Below is a small trained network, with its code and all its weights. Each question gives an input and a target symbol and asks what happens when units are switched off, that is, made to give their printed mean instead of their output.

import numpy as np


def w(rows, s, z=0):
    codes = np.array(rows[::2]) - 128.0
    scale = np.full(codes.shape[1], s)
    scale[-1] = z or s
    return codes * scale


def f(y):
    return y / 2 * (1 + np.tanh(0.7978845608 * (y + 0.044715 * y**3)))


def softmax(a):
    e = np.exp(a - a.max(-1, keepdims=True))
    return e / e.sum(-1, keepdims=True)


def log_softmax(a):
    a = a - a.max(-1, keepdims=True)
    return a - np.log(np.exp(a).sum(-1, keepdims=True))


def net(x, mask):
    ids = ['ΓΛΞαβζημστ'.index(c) for c in x.split()]
    T = len(ids)
    res = E[ids] + P[:T]
    q, k, v = (res @ M[0].T for M in (Q, K, V))
    z = softmax(np.where(np.tri(T) > 0, q @ k.T / 3**0.5, -1e9)) @ v
    res = res + np.where(mask[0], z, O[0][:, -1]) @ O[0][:, :-1]
    y = f(res @ A[0][:, :-1].T + A[0][:, -1])
    res = res + np.where(mask[1:25], y, B[0][:, -1]) @ B[0][:, :-1]
    return log_softmax(res[-1] @ U[:, :-1].T + U[:, -1])


Q, K, V, O, A, B = {}, {}, {}, {}, {}, {}
E = w([
[161,157,141],'Γ',
[121,151,137],'Λ',
[201,100,164],'Ξ',
[181,114,158],'α',
[197,53,192],'β',
[100,179,135],'ζ',
[179,113,156],'η',
[125,251,89],'μ',
[155,128,153],'σ',
[230,219,102],'τ',
],0.017)
P = w([
[87,169,218],'0',
[115,137,67],'1',
[111,84,180],'2',
[116,122,32],'3',
[181,116,201],'4',
[111,114,5],'5',
[210,204,207],'6',
],0.016)
Q[0] = w([
[154,169,254],'H1',
[157,155,238],'H1',
[122,225,219],'H1',
],0.014)
K[0] = w([
[116,75,7],'H1',
[144,88,79],'H1',
[127,79,11],'H1',
],0.013)
V[0] = w([
[25,220,126],'H1',
[253,22,160],'H1',
[133,51,250],'H1',
],0.014)
O[0] = w([
[220,17,89,189],'H1',
[47,254,155,124],'H1',
[203,229,168,253],'H1',
],0.015,0.0037)
A[0] = w([
[74,165,224,57],'N1',
[144,98,66,33],'N2',
[220,114,87,132],'N3',
[181,87,67,194],'N4',
[152,120,129,223],'N5',
[136,212,134,239],'N6',
[34,157,55,176],'N7',
[75,74,107,33],'N8',
[91,127,182,125],'N9',
[18,96,128,128],'N10',
[75,126,76,249],'N11',
[130,166,193,123],'N12',
[127,178,158,98],'N13',
[200,82,146,159],'N14',
[96,190,168,116],'N15',
[149,145,186,139],'N16',
[68,52,174,138],'N17',
[125,186,162,104],'N18',
[124,90,174,114],'N19',
[98,117,249,162],'N20',
[57,79,68,89],'N21',
[76,98,52,201],'N22',
[122,47,112,44],'N23',
[159,249,106,212],'N24',
],0.011,0.014)
B[0] = w([
[99,193,100,191],'N1',
[186,23,56,162],'N2',
[107,91,116,201],'N3',
[67,199,165,210],'N4',
[69,115,206,166],'N5',
[150,82,176,231],'N6',
[165,86,145,161],'N7',
[170,189,53,150],'N8',
[160,78,88,152],'N9',
[241,176,83,155],'N10',
[167,73,198,152],'N11',
[118,100,84,185],'N12',
[136,134,72,181],'N13',
[31,200,105,203],'N14',
[168,149,109,202],'N15',
[122,90,83,165],'N16',
[103,160,166,165],'N17',
[149,136,74,192],'N18',
[100,151,95,146],'N19',
[122,70,128,171],'N20',
[93,254,112,155],'N21',
[116,97,237,162],'N22',
[187,111,80,185],'N23',
[124,100,167,253],'N24',
],0.0082,0.046)
U = w([
[96,37,227,150],'Γ',
[77,214,248,102],'Λ',
[178,63,72,154],'Ξ',
[173,32,151,171],'α',
[64,202,149,175],'β',
[127,142,38,2],'ζ',
[141,201,56,42],'η',
[112,213,159,202],'μ',
[173,39,157,162],'σ',
[85,145,100,163],'τ',
],0.012,0.013)

Each question gives the input, a string of symbols that net reads in full, and the target symbol t.
The units are the heads (3 rows each of Q, K, V and O) and the neurons (one row each of A and B). Each row of codes is followed by its name. A weight is (code - 128) times the scale printed after its matrix; where a second scale follows, it is the last column's (O, A, B and U).
mask holds one flag per unit, heads first, then neurons. A switched-off unit (its flag False) gives its mean, the last column of its rows in O or B, instead of its output. The means were averaged over made-up inputs and are rounded, as every weight is.
A unit's drop is (log p(t) with every unit on - log p(t) with that unit switched off) / (log p(t) with every unit on - log p(t) with every unit switched off).
The circuit of an input: a set's keep is (log p(t) with only the set's units on - log p(t) with every unit switched off) / (log p(t) with every unit on - log p(t) with every unit switched off). Starting from the 12 units with the biggest drops (on a tie, the unit counted first), units are removed one at a time, each time the one whose removal leaves the highest keep (on an exact tie, the one counted first), for as long as the keep stays at least 0.8.
circuit, biggest first: the units of the circuit, biggest drop first
most important unit: the unit with the biggest drop
top k neurons: the k neurons with the biggest drops, biggest first
drop when u is switched off: that unit's drop, to one decimal
input σ β Γ, target η: top 2 neurons => N1, N18
input η σ μ η ζ σ, target σ: circuit, biggest first => H1, N14, N1
input μ σ Ξ Λ, target ζ: top 4 neurons => N14, N4, N2, N23
input τ σ σ Ξ μ, target Ξ: top 3 neurons => N4, N14, N7
input α η α μ, target σ: top 2 neurons => N4, N14
input β μ α Λ, target η: top 2 neurons => N18, N13
input μ σ β, target Γ: top 2 neurons => N4, N1
input Ξ τ μ ζ β ζ, target μ: top neuron => N24
input σ Ξ β Γ σ Λ Γ, target β: top 4 neurons => N21, N6, N24, N4
input β η ζ Ξ ζ ζ Ξ, target τ: top 4 neurons => N14, N4, N2, N23
input Γ α σ Λ, target β: top 4 neurons => N6, N24, N4, N14
input α ζ τ β η Γ σ, target Λ: top 3 neurons => N21, N22, N2
input σ τ σ, target μ: top 2 neurons => N21, N22
input Ξ σ Ξ β Ξ σ, target μ: top neuron => N2
input μ Ξ Λ Γ α μ, target ζ: top 2 neurons => N14, N4
input ζ ζ Γ β ζ ζ, target Ξ: top 2 neurons => N2, N23
input τ μ β, target ζ: drop when H1 is switched off => 1.4
input Γ η μ, target σ: drop when N4 is switched off => 0.6
input β β β, target η: drop when H1 is switched off => 1.3
input β Λ Γ σ σ β, target η: drop when H1 is switched off => 2.1
input β β Ξ σ ζ τ Ξ, target μ: most important unit => N21
